Below are the code and all the weights of a small trained network. Each question names an input and a target symbol and asks about switching units off, where a switched-off unit gives its printed mean instead of its output.

import numpy as np


def w(rows, s, z=0):
    codes = np.array(rows[::2]) - 128.0
    scale = np.full(codes.shape[1], s)
    scale[-1] = z or s
    return codes * scale


def norm(h):
    return h / np.sqrt((h * h).mean(-1, keepdims=True) + 1e-5)


def f(y):
    return np.maximum(y, 0)


def softmax(a):
    e = np.exp(a - a.max(-1, keepdims=True))
    return e / e.sum(-1, keepdims=True)


def log_softmax(a):
    a = a - a.max(-1, keepdims=True)
    return a - np.log(np.exp(a).sum(-1, keepdims=True))


def net(x, mask):
    ids = ['ΓΘΞΣΦαβδηλμπτ'.index(c) for c in x.split()]
    T = len(ids)
    res = E[ids] + P[:T]
    u = 0
    for l in range(2):
        r = norm(res)
        for j in range(3):
            rows = slice(2 * j, 2 * j + 2)
            q, k, v = (r @ M[l][rows].T for M in (Q, K, V))
            z = softmax(np.where(np.tri(T) > 0, q @ k.T / 2**0.5, -1e9)) @ v
            o = O[l][rows]
            res = res + np.where(mask[u + j], z, o[:, -1]) @ o[:, :-1]
        u += 3
        y = f(norm(res) @ A[l][:, :-1].T + A[l][:, -1])
        res = res + np.where(mask[u : u + 4], y, B[l][:, -1]) @ B[l][:, :-1]
        u += 4
    return log_softmax(norm(res)[-1] @ U[:, :-1].T + U[:, -1])


Q, K, V, O, A, B = {}, {}, {}, {}, {}, {}
E = w([
[130,135,132,69,63,83,37,116,115,111,193,139],'Γ',
[94,132,228,76,83,108,31,176,155,112,125,55],'Θ',
[111,104,111,47,126,61,89,255,120,160,183,70],'Ξ',
[105,98,105,95,153,202,142,188,64,89,103,153],'Σ',
[117,202,82,116,146,176,124,124,154,116,165,136],'Φ',
[23,125,227,88,169,163,32,162,95,191,240,177],'α',
[195,208,149,101,158,156,128,138,139,120,134,155],'β',
[163,102,97,117,54,68,164,82,124,161,191,216],'δ',
[195,151,64,155,178,148,166,143,167,159,110,107],'η',
[157,110,111,128,212,135,157,119,211,96,117,147],'λ',
[98,123,235,189,134,163,158,140,151,171,51,49],'μ',
[115,104,110,184,73,54,245,149,173,172,59,60],'π',
[126,99,142,135,70,136,142,10,142,135,82,80],'τ',
],0.0073)
P = w([
[89,125,124,162,178,112,180,164,4,23,172,40],'0',
[112,109,111,71,107,161,177,151,118,122,164,39],'1',
[142,103,108,78,102,165,148,144,150,141,131,81],'2',
[142,110,126,99,97,142,118,124,187,160,115,130],'3',
[140,133,143,115,93,123,108,115,205,180,93,158],'4',
[154,160,164,142,94,90,92,100,200,219,64,182],'5',
],0.0045)
Q[0] = w([
[123,255,106,190,143,140,191,62,227,148,172,130],'L0H0',
[110,106,198,107,19,105,78,48,169,154,121,15],'L0H0',
[79,95,136,182,117,61,80,164,51,98,156,163],'L0H1',
[126,187,142,157,131,82,85,61,166,150,164,119],'L0H1',
[99,118,164,103,119,35,54,170,167,165,178,120],'L0H2',
[70,17,152,65,119,138,132,152,67,93,104,159],'L0H2',
],0.007)
K[0] = w([
[220,127,175,130,136,159,204,55,155,214,56,205],'L0H0',
[97,118,167,42,3,174,74,91,167,170,67,48],'L0H0',
[100,183,148,83,122,104,143,213,93,66,222,148],'L0H1',
[141,135,132,91,84,158,108,124,217,197,71,185],'L0H1',
[149,163,92,41,125,139,39,170,107,244,104,153],'L0H2',
[132,187,92,130,141,114,128,145,37,93,208,62],'L0H2',
],0.0059)
V[0] = w([
[244,140,226,165,116,46,84,81,104,79,75,70],'L0H0',
[225,36,157,70,140,103,241,175,127,127,115,168],'L0H0',
[124,169,172,49,79,139,67,55,115,121,185,204],'L0H1',
[105,102,168,98,113,31,93,253,201,217,212,96],'L0H1',
[189,101,147,194,34,189,169,14,90,166,102,109],'L0H2',
[70,30,190,155,189,159,160,11,202,61,103,93],'L0H2',
],0.0035)
O[0] = w([
[86,65,164,137,111,225,214,62,102,146,198,69,198],'L0H0',
[251,101,126,111,81,186,144,98,70,115,115,157,246],'L0H0',
[143,129,142,145,42,144,196,254,169,133,128,162,27],'L0H1',
[197,84,148,21,147,115,97,108,98,190,51,190,120],'L0H1',
[233,93,92,126,100,158,35,176,96,173,101,143,180],'L0H2',
[193,55,207,82,174,60,114,172,166,73,102,210,160],'L0H2',
],0.004,0.0012)
A[0] = w([
[101,91,133,107,108,110,129,63,81,119,193,152,45],'L0N0',
[111,154,85,148,157,175,150,137,99,69,172,132,19],'L0N1',
[186,113,144,147,122,92,127,253,123,105,121,123,33],'L0N2',
[83,148,156,89,96,102,117,118,106,140,154,135,2],'L0N3',
],0.006,0.0031)
B[0] = w([
[107,194,24,98,116,70,112,38,252,82,193,67,250],'L0N0',
[254,164,233,148,116,86,55,133,99,179,38,224,217],'L0N1',
[58,65,54,196,133,180,209,118,203,78,227,108,173],'L0N2',
[230,109,118,22,109,201,85,165,132,78,191,177,220],'L0N3',
],0.0031,0.0016)
Q[1] = w([
[81,192,198,2,36,130,133,116,175,145,216,129],'L1H0',
[13,38,89,26,117,71,195,184,100,84,105,52],'L1H0',
[195,141,116,203,181,120,243,129,162,149,17,63],'L1H1',
[245,117,13,166,69,84,177,102,96,133,181,221],'L1H1',
[244,117,130,131,162,110,135,57,225,171,130,132],'L1H2',
[135,84,111,166,230,234,71,166,62,42,84,115],'L1H2',
],0.0062)
K[1] = w([
[150,147,162,11,65,161,62,104,160,128,215,136],'L1H0',
[112,115,88,96,185,74,188,132,66,43,229,23],'L1H0',
[173,85,122,219,145,144,228,111,185,115,2,60],'L1H1',
[245,157,12,123,70,47,188,67,164,120,177,195],'L1H1',
[131,83,134,205,83,155,168,48,252,207,27,145],'L1H2',
[93,151,109,202,159,148,190,115,39,7,121,41],'L1H2',
],0.0061)
V[1] = w([
[176,155,183,88,103,128,2,128,135,101,131,176],'L1H0',
[156,125,169,128,131,86,96,86,128,60,187,101],'L1H0',
[88,77,154,172,151,51,98,113,69,194,185,195],'L1H1',
[106,130,69,108,119,116,141,97,148,9,209,49],'L1H1',
[89,126,74,179,24,42,162,97,127,100,11,109],'L1H2',
[75,142,249,177,127,192,101,128,101,197,92,75],'L1H2',
],0.0042)
O[1] = w([
[114,25,104,143,190,109,156,146,47,55,105,53,177],'L1H0',
[101,129,84,139,174,51,154,103,186,210,165,134,212],'L1H0',
[151,71,57,95,96,214,133,127,241,141,69,40,65],'L1H1',
[180,120,167,141,102,138,89,172,162,212,55,189,254],'L1H1',
[55,133,128,2,237,188,53,230,87,156,204,104,175],'L1H2',
[204,166,8,55,24,67,107,161,121,139,187,199,73],'L1H2',
],0.0038,0.0026)
A[1] = w([
[49,85,110,144,114,120,194,83,124,113,249,2,154],'L1N0',
[134,68,156,114,95,106,136,131,127,212,131,138,46],'L1N1',
[149,140,111,166,156,134,101,92,75,133,110,108,30],'L1N2',
[162,109,123,149,159,148,124,190,151,107,203,144,2],'L1N3',
],0.0095,0.0064)
B[1] = w([
[151,141,111,99,136,168,180,124,193,63,230,10,249],'L1N0',
[93,124,198,98,112,78,106,165,102,144,91,133,209],'L1N1',
[86,95,122,127,79,124,93,92,161,137,140,108,137],'L1N2',
[85,69,124,213,115,121,146,140,105,162,181,140,137],'L1N3',
],0.012,0.011)
U = w([
[120,128,133,90,125,141,165,135,162,98,192,56,242],'Γ',
[93,95,185,88,93,56,118,173,109,198,90,133,127],'Θ',
[81,133,104,87,157,148,195,72,83,167,110,160,77],'Ξ',
[110,100,110,148,114,132,70,134,48,9,104,130,71],'Σ',
[60,222,99,157,194,98,112,185,150,124,120,159,112],'Φ',
[100,122,48,159,65,93,182,160,182,109,37,135,67],'α',
[150,199,144,176,29,139,221,89,81,121,146,178,121],'β',
[165,130,146,165,109,254,126,188,120,165,58,97,33],'δ',
[110,92,103,160,83,133,57,24,147,167,125,112,112],'η',
[161,86,188,162,219,108,160,76,152,83,88,158,53],'λ',
[241,114,48,81,104,77,92,149,131,96,125,175,123],'μ',
[130,122,126,76,237,177,37,121,104,163,179,162,5],'π',
[120,55,108,211,124,126,130,179,128,172,190,170,191],'τ',
],0.008,0.0021)

Each question gives the input, a string of symbols that net reads in full, and the target symbol t.
The units are the heads (2 rows each of Q, K, V and O) and the neurons (one row each of A and B). Each row of codes is followed by its name. A weight is (code - 128) times the scale printed after its matrix; where a second scale follows, it is the last column's (O, A, B and U).
mask holds one flag per unit, layer by layer, with each layer's heads first. A switched-off unit (its flag False) gives its mean, the last column of its rows in O or B, instead of its output. The means were averaged over made-up inputs and are rounded, as every weight is.
A unit's drop is (log p(t) with every unit on - log p(t) with that unit switched off) / (log p(t) with every unit on - log p(t) with every unit switched off).
The circuit of an input: a set's keep is (log p(t) with only the set's units on - log p(t) with every unit switched off) / (log p(t) with every unit on - log p(t) with every unit switched off). Starting from the 12 units with the biggest drops (on a tie, the unit counted first), units are removed one at a time, each time the one whose removal leaves the highest keep (on an exact tie, the one counted first), for as long as the keep stays at least 0.8.
units of the circuit, in order: the units of the circuit, biggest drop first
most important unit: the unit with the biggest drop
top k neurons: the k neurons with the biggest drops, biggest first
top k neurons in layer l: the k neurons of layer l with the biggest drops, biggest first
heads that matter: for each layer, one digit per head in row order, 1 if its drop is at least 0.15 and else 0, layers parted by /
drop when u is switched off: that unit's drop, to one decimal
input Σ μ λ, target μ: most important unit	L1H2
input δ μ β μ Φ, target μ: heads that matter	000 / 001
input Σ Θ Θ, target Θ: heads that matter	010 / 011
input β Γ Σ, target β: top 2 neurons	L1N0; L1N1
input δ β δ τ Σ, target δ: units of the circuit, in order	L1N0; L1N1; L0H2
input μ μ μ Φ, target μ: units of the circuit, in order	L1H2; L1N0
input Γ η Φ, target η: top 3 neurons	L1N2; L1N0; L1N1
input Φ π μ β, target π: units of the circuit, in order	L1N0; L1N1
input Θ β Φ δ δ β, target δ: units of the circuit, in order	L1N0; L1N1; L0H2; L1H0
input Γ τ π π, target Θ: units of the circuit, in order	L0H2; L1N0
input α Γ Φ π δ η, target π: heads that matter	000 / 001
input π Ξ π, target Θ: units of the circuit, in order	L1H0; L1N0
input Σ Φ Σ, target Σ: heads that matter	110 / 000
input Θ μ λ λ μ Σ, target Θ: heads that matter	100 / 000
input η τ Γ λ Φ, target λ: heads that matter	001 / 001
input α Θ Σ, target α: heads that matter	100 / 001
input λ η Θ Σ μ Σ, target λ: heads that matter	001 / 000
input β η τ Φ, target τ: heads that matter	000 / 000
input λ Σ Σ δ η δ, target Θ: units of the circuit, in order	L1N0
input μ π δ λ β, target λ: units of the circuit, in order	L1N0; L1N1; L1H2
input τ π η, target τ: top 2 neurons in layer 1	L1N3; L1N0
input Γ Φ π λ, target π: heads that matter	010 / 001
input Φ Σ Φ Ξ Ξ, target Θ: top 2 neurons	L1N0; L0N3
input Ξ μ τ β β β, target β: most important unit	L0H1
input Ξ Ξ δ Γ Σ, target Ξ: units of the circuit, in order	L1N0; L0H2; L1N1; L0H1
input τ μ μ δ α Σ, target τ: heads that matter	001 / 000
input π Γ Ξ μ λ Σ, target π: heads that matter	000 / 001
input τ μ Σ, target τ: most important unit	L1N3
input μ δ Φ Θ Ξ μ, target Θ: heads that matter	010 / 001
input μ Θ λ π Σ, target μ: drop when L1N0 is switched off	0.3
